Below are the code and all the weights of a small trained network. Each question names an input and a target symbol and asks about switching units off, where a switched-off unit gives its printed mean instead of its output.

import numpy as np


def w(rows, s, z=0):
    codes = np.array(rows[::2]) - 128.0
    scale = np.full(codes.shape[1], s)
    scale[-1] = z or s
    return codes * scale


def norm(h):
    return h / np.sqrt((h * h).mean(-1, keepdims=True) + 1e-5)


def f(y):
    return np.maximum(y, 0)


def softmax(a):
    e = np.exp(a - a.max(-1, keepdims=True))
    return e / e.sum(-1, keepdims=True)


def log_softmax(a):
    a = a - a.max(-1, keepdims=True)
    return a - np.log(np.exp(a).sum(-1, keepdims=True))


def net(x, mask):
    ids = ['ΔΘαβγεζηλμτψ'.index(c) for c in x.split()]
    T = len(ids)
    res = E[ids] + P[:T]
    r = norm(res)
    for j in range(3):
        rows = slice(2 * j, 2 * j + 2)
        q, k, v = (r @ M[0][rows].T for M in (Q, K, V))
        z = softmax(np.where(np.tri(T) > 0, q @ k.T / 2**0.5, -1e9)) @ v
        o = O[0][rows]
        res = res + np.where(mask[j], z, o[:, -1]) @ o[:, :-1]
    y = f(norm(res) @ A[0][:, :-1].T + A[0][:, -1])
    res = res + np.where(mask[3:15], y, B[0][:, -1]) @ B[0][:, :-1]
    return log_softmax(norm(res)[-1] @ U[:, :-1].T + U[:, -1])


Q, K, V, O, A, B = {}, {}, {}, {}, {}, {}
E = w([
[111,105,155,149],'Δ',
[149,251,129,140],'Θ',
[80,113,156,162],'α',
[119,102,151,149],'β',
[113,105,154,151],'γ',
[101,114,151,155],'ε',
[128,96,142,169],'ζ',
[136,93,123,179],'η',
[82,137,144,86],'λ',
[93,132,92,159],'μ',
[115,111,76,143],'τ',
[114,110,103,70],'ψ',
],0.025)
P = w([
[1,56,163,180],'0',
[7,72,145,168],'1',
[24,87,136,154],'2',
[60,101,147,159],'3',
[78,115,143,159],'4',
[97,124,141,153],'5',
[114,133,140,152],'6',
[124,146,138,148],'7',
[138,157,132,151],'8',
[163,156,113,160],'9',
[174,161,111,174],'10',
[171,178,109,163],'11',
],0.0094)
Q[0] = w([
[183,190,203,116],'head 1',
[119,130,89,192],'head 1',
[194,122,166,93],'head 2',
[58,221,147,253],'head 2',
[120,103,123,143],'head 3',
[186,150,116,97],'head 3',
],0.031)
K[0] = w([
[51,58,180,134],'head 1',
[127,63,72,198],'head 1',
[58,125,168,173],'head 2',
[218,250,112,115],'head 2',
[117,179,135,131],'head 3',
[52,64,131,132],'head 3',
],0.026)
V[0] = w([
[129,119,153,34],'head 1',
[174,30,95,90],'head 1',
[94,195,71,226],'head 2',
[140,64,28,124],'head 2',
[97,63,75,142],'head 3',
[140,102,4,60],'head 3',
],0.03)
O[0] = w([
[120,147,109,207,39],'head 1',
[206,176,102,109,99],'head 1',
[41,154,99,100,251],'head 2',
[157,227,107,117,87],'head 2',
[127,215,91,107,140],'head 3',
[100,136,2,145,47],'head 3',
],0.024,0.026)
A[0] = w([
[200,146,77,55,192],'neuron 1',
[89,154,149,181,83],'neuron 2',
[144,205,115,148,68],'neuron 3',
[114,148,8,158,139],'neuron 4',
[34,96,131,74,49],'neuron 5',
[184,41,86,51,81],'neuron 6',
[45,68,136,171,11],'neuron 7',
[250,158,61,205,38],'neuron 8',
[137,71,221,153,102],'neuron 9',
[140,112,176,205,71],'neuron 10',
[86,48,162,59,221],'neuron 11',
[80,160,111,208,5],'neuron 12',
],0.023,0.0033)
B[0] = w([
[117,67,113,182,161],'neuron 1',
[139,91,92,131,139],'neuron 2',
[189,125,107,149,155],'neuron 3',
[190,157,206,128,151],'neuron 4',
[145,53,135,151,221],'neuron 5',
[97,69,50,144,151],'neuron 6',
[200,68,97,111,190],'neuron 7',
[173,3,150,208,143],'neuron 8',
[69,225,149,138,205],'neuron 9',
[67,95,79,159,140],'neuron 10',
[176,85,62,147,252],'neuron 11',
[106,121,72,83,134],'neuron 12',
],0.047,0.024)
U = w([
[235,115,145,240,84],'Δ',
[96,106,200,142,167],'Θ',
[116,143,160,135,134],'α',
[133,126,154,134,92],'β',
[110,146,166,140,147],'γ',
[57,152,52,218,135],'ε',
[155,120,226,68,173],'ζ',
[139,130,129,119,71],'η',
[249,92,160,19,3],'λ',
[100,150,152,146,143],'μ',
[78,118,62,24,107],'τ',
[165,195,46,115,247],'ψ',
],0.011,0.006)

Each question gives the input, a string of symbols that net reads in full, and the target symbol t.
The units are the heads (2 rows each of Q, K, V and O) and the neurons (one row each of A and B). Each row of codes is followed by its name. A weight is (code - 128) times the scale printed after its matrix; where a second scale follows, it is the last column's (O, A, B and U).
mask holds one flag per unit, heads first, then neurons. A switched-off unit (its flag False) gives its mean, the last column of its rows in O or B, instead of its output. The means were averaged over made-up inputs and are rounded, as every weight is.
A unit's drop is (log p(t) with every unit on - log p(t) with that unit switched off) / (log p(t) with every unit on - log p(t) with every unit switched off).
The circuit of an input: a set's keep is (log p(t) with only the set's units on - log p(t) with every unit switched off) / (log p(t) with every unit on - log p(t) with every unit switched off). Starting from the 12 units with the biggest drops (on a tie, the unit counted first), units are removed one at a time, each time the one whose removal leaves the highest keep (on an exact tie, the one counted first), for as long as the keep stays at least 0.8.
circuit, biggest first: the units of the circuit, biggest drop first
k most important neurons: the k neurons with the biggest drops, biggest first
heads that matter: for each layer, one digit per head in row order, 1 if its drop is at least 0.15 and else 0, layers parted by /
drop of u: that unit's drop, to one decimal
input τ τ λ β τ η η μ τ ψ ε, target Δ: circuit, biggest first	[head 2]
input ζ β η β, target λ: circuit, biggest first	[head 3; head 2; neuron 11; head 1]
input τ ε β, target ψ: circuit, biggest first	[head 2; head 3]
input μ τ ε τ τ ε β ζ, target ζ: circuit, biggest first	[neuron 11; head 3; head 2]
input ζ Δ α, target ζ: 3 most important neurons	[neuron 7; neuron 1; neuron 6]
input η ψ β τ τ γ λ, target ψ: circuit, biggest first	[head 2; head 3; neuron 5]
input λ τ τ λ η γ ε ζ ζ ψ, target Δ: circuit, biggest first	[head 1; neuron 4]
input τ ε ζ, target ψ: circuit, biggest first	[head 2; head 3]
input λ γ ψ τ, target Δ: heads that matter	010
input Δ Δ Δ τ ζ ε Δ λ μ α, target τ: 3 most important neurons	[neuron 9; neuron 11; neuron 7]
input μ α ζ τ ψ γ ζ, target Δ: 2 most important neurons	[neuron 1; neuron 8]
input τ ψ μ γ ψ, target Δ: heads that matter	100
input Δ γ ε, target Θ: 2 most important neurons	[neuron 9; neuron 7]
input β ε τ α ε τ α μ, target ψ: most important neuron	[neuron 4]
input β μ γ η τ η μ β, target τ: 2 most important neurons	[neuron 9; neuron 11]
input β γ ζ Δ ε β Δ ε ζ, target ζ: heads that matter	101
input Δ α μ ε γ, target τ: heads that matter	011
input μ α β ε γ η α ζ τ γ, target ψ: heads that matter	011
input Δ β μ ψ τ α α λ ε α, target ε: 3 most important neurons	[neuron 9; neuron 7; neuron 5]
input μ ζ τ ψ γ, target Δ: heads that matter	010
input τ α ζ τ ε ε η λ, target ε: circuit, biggest first	[head 1]
input ζ β α γ η ψ λ, target Δ: heads that matter	011
input Δ τ β η μ α λ τ γ μ ε, target τ: 3 most important neurons	[neuron 9; neuron 11; neuron 7]
input γ γ ψ η β Δ μ Δ Δ, target τ: 2 most important neurons	[neuron 9; neuron 7]
input τ ψ τ α, target Δ: 3 most important neurons	[neuron 1; neuron 9; neuron 8]
input τ τ α ψ η Δ, target Δ: drop of neuron 1	0.3
